Below is a small trained network, with its code and all its weights. Each question gives an input and a class and asks what happens when units are switched off, that is, made to give their printed mean instead of their output.

import numpy as np


def w(rows, s, z=0):
    codes = np.array(rows[::2]) - 128.0
    scale = np.full(codes.shape[1], s)
    scale[-1] = z or s
    return codes * scale


def norm(h):
    return h / np.sqrt((h * h).mean(-1, keepdims=True) + 1e-5)


def f(y):
    return np.maximum(y, 0)


def log_softmax(a):
    a = a - a.max(-1, keepdims=True)
    return a - np.log(np.exp(a).sum(-1, keepdims=True))


def net(x, mask):
    res = np.array(x, float).reshape(1, 7) / 4 @ E
    u = 0
    for l in range(3):
        y = f(norm(res) @ A[l][:, :-1].T + A[l][:, -1])
        res = res + np.where(mask[u : u + 12], y, B[l][:, -1]) @ B[l][:, :-1]
        u += 12
    return log_softmax(norm(res)[-1] @ U[:, :-1].T + U[:, -1])


A, B = {}, {}
E = w([
[129,128,126],'x0',
[129,127,119],'x1',
[155,6,138],'x2',
[63,113,94],'x3',
[126,129,129],'x4',
[131,129,128],'x5',
[190,140,175],'x6',
],0.017)
A[0] = w([
[167,139,179,140],'L0N0',
[93,89,122,89],'L0N1',
[166,253,155,132],'L0N2',
[76,135,200,27],'L0N3',
[138,191,154,125],'L0N4',
[140,94,112,166],'L0N5',
[56,212,96,49],'L0N6',
[130,38,110,164],'L0N7',
[89,91,164,25],'L0N8',
[137,173,138,82],'L0N9',
[223,89,156,94],'L0N10',
[116,120,142,2],'L0N11',
],0.027,0.0041)
B[0] = w([
[170,21,169,183],'L0N0',
[139,110,63,161],'L0N1',
[2,58,76,251],'L0N2',
[91,193,117,136],'L0N3',
[69,111,93,190],'L0N4',
[162,123,123,166],'L0N5',
[108,223,233,221],'L0N6',
[172,81,20,216],'L0N7',
[114,133,74,148],'L0N8',
[86,132,104,166],'L0N9',
[205,140,209,218],'L0N10',
[136,119,126,128],'L0N11',
],0.042,0.017)
A[1] = w([
[136,144,168,3],'L1N0',
[57,251,176,133],'L1N1',
[147,148,132,71],'L1N2',
[128,135,106,89],'L1N3',
[94,90,144,78],'L1N4',
[142,156,145,69],'L1N5',
[153,146,56,97],'L1N6',
[135,140,141,49],'L1N7',
[127,130,102,67],'L1N8',
[142,160,147,80],'L1N9',
[108,124,110,99],'L1N10',
[3,23,84,132],'L1N11',
],0.026,0.005)
B[1] = w([
[140,148,109,133],'L1N0',
[201,229,206,212],'L1N1',
[114,135,118,130],'L1N2',
[124,114,107,134],'L1N3',
[120,178,93,157],'L1N4',
[134,155,123,133],'L1N5',
[128,103,51,164],'L1N6',
[135,133,110,129],'L1N7',
[125,114,111,135],'L1N8',
[151,144,127,134],'L1N9',
[125,117,135,143],'L1N10',
[2,127,112,251],'L1N11',
],0.052,0.02)
A[2] = w([
[189,168,90,1],'L2N0',
[119,244,141,157],'L2N1',
[154,125,166,49],'L2N2',
[118,218,101,70],'L2N3',
[141,131,126,63],'L2N4',
[149,130,147,79],'L2N5',
[139,105,219,32],'L2N6',
[191,203,74,151],'L2N7',
[158,155,148,91],'L2N8',
[112,169,130,98],'L2N9',
[140,252,146,161],'L2N10',
[169,153,110,35],'L2N11',
],0.019,0.0069)
B[2] = w([
[97,162,122,143],'L2N0',
[113,218,180,254],'L2N1',
[157,37,146,147],'L2N2',
[105,108,153,180],'L2N3',
[134,94,123,128],'L2N4',
[127,98,125,141],'L2N5',
[172,31,130,164],'L2N6',
[164,249,102,214],'L2N7',
[144,116,119,159],'L2N8',
[120,134,118,166],'L2N9',
[132,254,140,254],'L2N10',
[105,132,122,134],'L2N11',
],0.035,0.0071)
U = w([
[16,206,171,248],'0',
[25,86,48,173],'1',
[218,70,49,165],'2',
[218,56,207,2],'3',
[146,254,209,32],'4',
],0.016,0.0045)

Each question gives the input, the list of numbers given to net, and the class t.
The units are the neurons (one row each of A and B). Each row of codes is followed by its name. A weight is (code - 128) times the scale printed after its matrix; where a second scale follows, it is the last column's (A, B and U).
mask holds one flag per neuron, layer by layer. A switched-off neuron (its flag False) gives its mean, the last column of its row in B, instead of its output. The means were averaged over made-up inputs and are rounded, as every weight is.
A unit's drop is (log p(t) with every unit on - log p(t) with that unit switched off) / (log p(t) with every unit on - log p(t) with every unit switched off).
The circuit of an input: a set's keep is (log p(t) with only the set's units on - log p(t) with every unit switched off) / (log p(t) with every unit on - log p(t) with every unit switched off). Starting from the 12 units with the biggest drops (on a tie, the unit counted first), units are removed one at a time, each time the one whose removal leaves the highest keep (on an exact tie, the one counted first), for as long as the keep stays at least 0.8.
units of the circuit, in order: the units of the circuit, biggest drop first
k most important neurons: the k neurons with the biggest drops, biggest first
drop of u: that unit's drop, to one decimal
input [-4,8,7,-2,7,-5,-8], class 2: units of the circuit, in order => [L0N2; L0N7]
input [-3,0,6,0,-8,0,4], class 3: units of the circuit, in order => [L0N10; L1N11]
input [-1,3,0,3,-2,5,-6], class 4: 2 most important neurons => [L0N6; L0N2]
input [2,3,1,6,7,1,-8], class 1: units of the circuit, in order => [L1N1]
input [7,3,0,-6,-7,6,3], class 1: 3 most important neurons => [L0N2; L1N1; L0N6]
input [-6,0,8,5,7,-5,-2], class 1: 2 most important neurons => [L0N10; L1N1]
input [-8,-6,-6,3,-3,-5,-7], class 4: 2 most important neurons => [L0N6; L1N1]
input [-3,4,1,5,2,-5,4], class 2: units of the circuit, in order => [L0N2; L0N7; L1N11]
input [1,-4,0,6,-6,4,-7], class 4: units of the circuit, in order => [L0N2; L1N11]
input [-4,-8,-6,3,5,3,-6], class 4: 2 most important neurons => [L0N6; L1N1]
input [5,-4,6,3,-7,-3,-7], class 1: 2 most important neurons => [L0N10; L1N1]
input [7,-6,8,0,-2,8,5], class 3: 2 most important neurons => [L0N10; L0N2]
input [6,-4,-1,-2,8,3,3], class 1: drop of L0N6 => 0.1
input [-3,2,-3,-2,8,1,1], class 1: units of the circuit, in order => [L0N2]
input [8,8,0,2,7,6,-3], class 4: drop of L0N2 => 1.1
input [3,-6,4,-2,7,6,7], class 3: drop of L0N11 => 0.0
input [-2,5,3,2,3,-5,8], class 2: drop of L0N6 => 0.1
